Below is a small trained network, with its code and all its weights. Each question gives an input and a target symbol and asks what happens when units are switched off, that is, made to give their printed mean instead of their output.

import numpy as np


def w(rows, s, z=0):
    codes = np.array(rows[::2]) - 128.0
    scale = np.full(codes.shape[1], s)
    scale[-1] = z or s
    return codes * scale


def f(y):
    return y / 2 * (1 + np.tanh(0.7978845608 * (y + 0.044715 * y**3)))


def softmax(a):
    e = np.exp(a - a.max(-1, keepdims=True))
    return e / e.sum(-1, keepdims=True)


def log_softmax(a):
    a = a - a.max(-1, keepdims=True)
    return a - np.log(np.exp(a).sum(-1, keepdims=True))


def net(x, mask):
    ids = ['ΓΘΛΞαβδεζημτφψ'.index(c) for c in x.split()]
    T = len(ids)
    res = E[ids] + P[:T]
    u = 0
    for l in range(2):
        r = res
        for j in range(2):
            rows = slice(4 * j, 4 * j + 4)
            q, k, v = (r @ M[l][rows].T for M in (Q, K, V))
            z = softmax(np.where(np.tri(T) > 0, q @ k.T / 4**0.5, -1e9)) @ v
            o = O[l][rows]
            res = res + np.where(mask[u + j], z, o[:, -1]) @ o[:, :-1]
        u += 2
        y = f(res @ A[l][:, :-1].T + A[l][:, -1])
        res = res + np.where(mask[u : u + 12], y, B[l][:, -1]) @ B[l][:, :-1]
        u += 12
    return log_softmax(res[-1] @ U[:, :-1].T + U[:, -1])


Q, K, V, O, A, B = {}, {}, {}, {}, {}, {}
E = w([
[102,183,132,91,182,120],'Γ',
[215,75,169,136,182,97],'Θ',
[200,57,153,134,151,82],'Λ',
[47,155,115,89,151,73],'Ξ',
[102,189,133,96,190,124],'α',
[210,73,80,130,153,112],'β',
[171,41,121,142,148,65],'δ',
[91,164,194,53,215,73],'ε',
[53,201,92,125,184,116],'ζ',
[246,82,221,142,71,191],'η',
[197,18,128,135,48,149],'μ',
[73,170,135,97,59,116],'τ',
[103,194,86,128,118,158],'φ',
[74,39,43,154,4,151],'ψ',
],0.011)
P = w([
[128,153,138,74,89,77],'0',
[76,64,159,51,182,159],'1',
[105,84,115,81,166,224],'2',
[139,137,102,123,143,183],'3',
[96,94,180,182,117,175],'4',
[87,81,202,248,168,37],'5',
[153,114,113,176,159,68],'6',
[172,119,72,189,152,164],'7',
[182,146,71,40,78,197],'8',
[138,140,89,94,109,53],'9',
],0.013)
Q[0] = w([
[144,153,124,138,99,116],'0.h1',
[110,162,128,117,135,129],'0.h1',
[142,161,152,109,106,100],'0.h1',
[108,106,142,118,146,169],'0.h1',
[204,121,138,121,153,149],'0.h2',
[219,79,127,194,137,104],'0.h2',
[91,76,158,120,26,193],'0.h2',
[74,254,191,91,136,96],'0.h2',
],0.0097)
K[0] = w([
[102,102,108,128,152,133],'0.h1',
[141,98,100,113,120,131],'0.h1',
[128,117,95,106,154,149],'0.h1',
[155,146,94,128,124,93],'0.h1',
[191,73,132,104,154,129],'0.h2',
[231,31,152,204,89,112],'0.h2',
[65,79,150,89,72,154],'0.h2',
[86,255,170,85,187,96],'0.h2',
],0.0097)
V[0] = w([
[138,141,148,139,165,84],'0.h1',
[98,104,91,174,202,172],'0.h1',
[168,138,97,84,156,204],'0.h1',
[52,33,212,253,216,142],'0.h1',
[188,74,182,134,50,155],'0.h2',
[128,212,199,119,157,173],'0.h2',
[123,123,112,77,116,114],'0.h2',
[179,104,91,106,126,143],'0.h2',
],0.0057)
O[0] = w([
[135,129,78,186,108,81,99],'0.h1',
[186,183,97,147,78,121,136],'0.h1',
[120,115,46,81,55,205,109],'0.h1',
[145,241,193,172,1,121,141],'0.h1',
[190,49,93,110,127,116,38],'0.h2',
[145,216,203,114,101,151,4],'0.h2',
[94,118,111,112,134,143,198],'0.h2',
[150,90,112,114,147,161,115],'0.h2',
],0.0056,0.0013)
A[0] = w([
[229,99,167,90,70,98,79],'0.n1',
[164,53,81,126,137,176,103],'0.n2',
[175,67,152,198,239,127,34],'0.n3',
[209,79,232,82,96,146,4],'0.n4',
[145,165,162,135,74,148,69],'0.n5',
[214,111,137,239,78,104,1],'0.n6',
[254,82,191,131,138,125,138],'0.n7',
[135,46,163,132,30,139,122],'0.n8',
[132,221,113,50,135,88,99],'0.n9',
[135,95,86,148,25,122,132],'0.n10',
[117,122,173,57,170,128,137],'0.n11',
[79,140,133,28,143,180,177],'0.n12',
],0.0078,0.0058)
B[0] = w([
[123,138,108,127,223,108,154],'0.n1',
[110,88,137,208,168,133,214],'0.n2',
[153,60,66,21,91,126,144],'0.n3',
[83,151,106,148,245,110,136],'0.n4',
[176,122,146,107,164,148,107],'0.n5',
[98,153,29,1,129,138,153],'0.n6',
[132,72,150,47,184,101,189],'0.n7',
[121,124,35,193,170,83,214],'0.n8',
[114,177,50,35,143,129,188],'0.n9',
[191,167,72,170,177,86,202],'0.n10',
[84,147,142,105,89,181,176],'0.n11',
[80,116,75,103,21,149,254],'0.n12',
],0.0067,0.005)
Q[1] = w([
[123,205,2,28,148,37],'1.h1',
[101,123,89,33,51,218],'1.h1',
[125,164,156,158,92,124],'1.h1',
[104,103,71,104,87,217],'1.h1',
[101,77,233,222,76,204],'1.h2',
[98,121,32,82,47,178],'1.h2',
[142,95,155,116,129,244],'1.h2',
[85,161,129,46,86,156],'1.h2',
],0.011)
K[1] = w([
[231,206,123,146,124,55],'1.h1',
[87,127,131,113,143,37],'1.h1',
[121,117,143,72,153,169],'1.h1',
[76,105,169,137,118,47],'1.h1',
[32,56,96,99,151,178],'1.h2',
[102,141,107,157,129,9],'1.h2',
[48,91,194,121,127,103],'1.h2',
[131,135,151,86,167,49],'1.h2',
],0.011)
V[1] = w([
[211,132,85,132,181,234],'1.h1',
[127,189,164,127,129,245],'1.h1',
[66,167,30,191,244,117],'1.h1',
[122,106,19,223,17,154],'1.h1',
[61,157,135,134,148,48],'1.h2',
[59,215,126,129,224,211],'1.h2',
[136,122,128,126,220,142],'1.h2',
[138,126,72,74,254,129],'1.h2',
],0.0082)
O[1] = w([
[191,141,86,76,105,217,89],'1.h1',
[118,154,81,61,86,68,33],'1.h1',
[159,40,185,155,3,144,255],'1.h1',
[14,53,134,115,103,254,194],'1.h1',
[133,102,201,181,114,52,175],'1.h2',
[157,98,144,67,44,55,129],'1.h2',
[194,151,138,120,84,174,132],'1.h2',
[245,166,110,163,60,141,197],'1.h2',
],0.0093,0.01)
A[1] = w([
[130,107,128,103,74,177,162],'1.n1',
[92,167,103,45,80,133,112],'1.n2',
[171,85,78,80,131,115,2],'1.n3',
[108,107,191,81,102,136,159],'1.n4',
[169,86,109,120,182,117,35],'1.n5',
[135,183,120,59,107,183,148],'1.n6',
[201,155,132,99,141,108,156],'1.n7',
[102,174,217,164,122,130,112],'1.n8',
[97,253,125,117,145,128,174],'1.n9',
[98,65,112,123,195,151,108],'1.n10',
[170,121,65,128,124,174,143],'1.n11',
[211,76,109,110,119,98,106],'1.n12',
],0.012,0.01)
B[1] = w([
[128,182,108,157,174,82,255],'1.n1',
[172,136,64,174,78,214,156],'1.n2',
[255,170,203,128,157,176,144],'1.n3',
[105,150,78,176,136,141,207],'1.n4',
[154,177,136,155,28,158,150],'1.n5',
[148,113,59,162,210,89,144],'1.n6',
[80,207,81,84,163,132,158],'1.n7',
[181,132,216,114,135,143,179],'1.n8',
[167,20,110,55,126,172,160],'1.n9',
[197,158,115,94,96,63,226],'1.n10',
[109,93,170,125,123,75,214],'1.n11',
[47,113,149,95,160,182,192],'1.n12',
],0.0097,0.017)
U = w([
[187,144,110,100,134,142,115],'Γ',
[148,149,92,112,73,187,92],'Θ',
[133,141,102,103,79,191,113],'Λ',
[118,154,62,137,103,205,58],'Ξ',
[184,141,166,78,124,45,127],'α',
[42,186,169,177,155,182,149],'β',
[187,188,193,183,166,97,73],'δ',
[126,214,174,142,27,116,128],'ε',
[137,91,71,182,184,105,141],'ζ',
[172,92,213,134,96,201,91],'η',
[13,91,161,72,146,173,254],'μ',
[168,162,169,99,132,180,158],'τ',
[113,207,122,132,165,108,121],'φ',
[89,153,254,132,160,63,113],'ψ',
],0.0072,0.0069)

Each question gives the input, a string of symbols that net reads in full, and the target symbol t.
The units are the heads (4 rows each of Q, K, V and O) and the neurons (one row each of A and B). Each row of codes is followed by its name. A weight is (code - 128) times the scale printed after its matrix; where a second scale follows, it is the last column's (O, A, B and U).
mask holds one flag per unit, layer by layer, with each layer's heads first. A switched-off unit (its flag False) gives its mean, the last column of its rows in O or B, instead of its output. The means were averaged over made-up inputs and are rounded, as every weight is.
A unit's drop is (log p(t) with every unit on - log p(t) with that unit switched off) / (log p(t) with every unit on - log p(t) with every unit switched off).
The circuit of an input: a set's keep is (log p(t) with only the set's units on - log p(t) with every unit switched off) / (log p(t) with every unit on - log p(t) with every unit switched off). Starting from the 12 units with the biggest drops (on a tie, the unit counted first), units are removed one at a time, each time the one whose removal leaves the highest keep (on an exact tie, the one counted first), for as long as the keep stays at least 0.8.
circuit, biggest first: the units of the circuit, biggest drop first
most important unit: the unit with the biggest drop
top k neurons: the k neurons with the biggest drops, biggest first
top k neurons in layer l: the k neurons of layer l with the biggest drops, biggest first
heads that matter: for each layer, one digit per head in row order, 1 if its drop is at least 0.15 and else 0, layers parted by /
input ζ ζ τ, target ε: heads that matter => 01 / 11
input Θ Λ β μ Ξ φ, target ζ: most important unit => 1.h1
input τ ζ ψ ζ μ, target ζ: top 3 neurons => 0.n2; 1.n1; 0.n9
input ζ ζ δ φ, target ε: circuit, biggest first => 1.h2; 0.h2; 0.h1
input ψ φ ζ Ξ Ξ ψ, target ζ: circuit, biggest first => 0.h2; 0.n8
input ζ μ Ξ ψ ψ ζ ψ ψ μ Γ, target β: top 2 neurons in layer 0 => 0.n10; 0.n8
input ζ μ ψ ε ψ ε ψ μ, target ζ: heads that matter => 00 / 10
input ε η μ ζ, target α: circuit, biggest first => 1.h1; 1.n9; 0.h2
input τ Θ ζ ψ δ, target ζ: top 3 neurons => 1.n1; 0.n3; 0.n8
input ζ ζ μ ψ β Λ, target ζ: top 3 neurons => 1.n1; 0.n10; 1.n4
input ζ ζ ψ ψ Γ ψ η, target ζ: top 2 neurons => 0.n10; 0.n7
input ζ φ Γ τ μ ζ ζ, target μ: circuit, biggest first => 1.n10; 1.n1
input ζ ζ ζ ζ ψ Γ Λ, target ζ: top 2 neurons => 0.n10; 0.n8
input ζ ζ ε, target ε: most important unit => 1.h2
input μ ζ μ δ Θ τ Θ δ, target α: top 3 neurons in layer 0 => 0.n6; 0.n3; 0.n7
input τ ε α Ξ ε φ ζ, target ψ: circuit, biggest first => 1.h2; 1.n2; 0.h2
input μ τ μ, target α: top 2 neurons => 0.n2; 1.n10
input τ ψ δ Λ Γ δ ζ ζ ζ, target η: heads that matter => 00 / 11
input ζ ψ ζ τ ζ Λ ζ Ξ ζ ζ, target ε: top 3 neurons => 0.n3; 0.n6; 0.n9
input ζ ζ ε ψ Λ ψ η φ α ζ, target φ: top 3 neurons => 0.n1; 1.n7; 0.n4
input α ζ τ ψ μ τ η, target α: top 2 neurons => 1.n10; 0.n7
input β τ Ξ, target ζ: most important unit => 1.n6
input ζ ζ ε Ξ Γ ζ μ, target η: top 2 neurons in layer 0 => 0.n10; 0.n6
input Λ ζ μ Γ, target τ: top 3 neurons in layer 1 => 1.n9; 1.n7; 1.n1
input ψ Λ τ Λ ψ μ τ τ Ξ, target δ: heads that matter => 11 / 11
input τ η μ, target α: top 4 neurons in layer 0 => 0.n3; 0.n12; 0.n8; 0.n7
input Θ Θ α τ η ε ε ζ τ, target α: top neuron => 1.n9
input Ξ τ β ψ, target ζ: heads that matter => 00 / 00
input τ ζ δ, target α: top 3 neurons => 0.n3; 1.n10; 0.n12
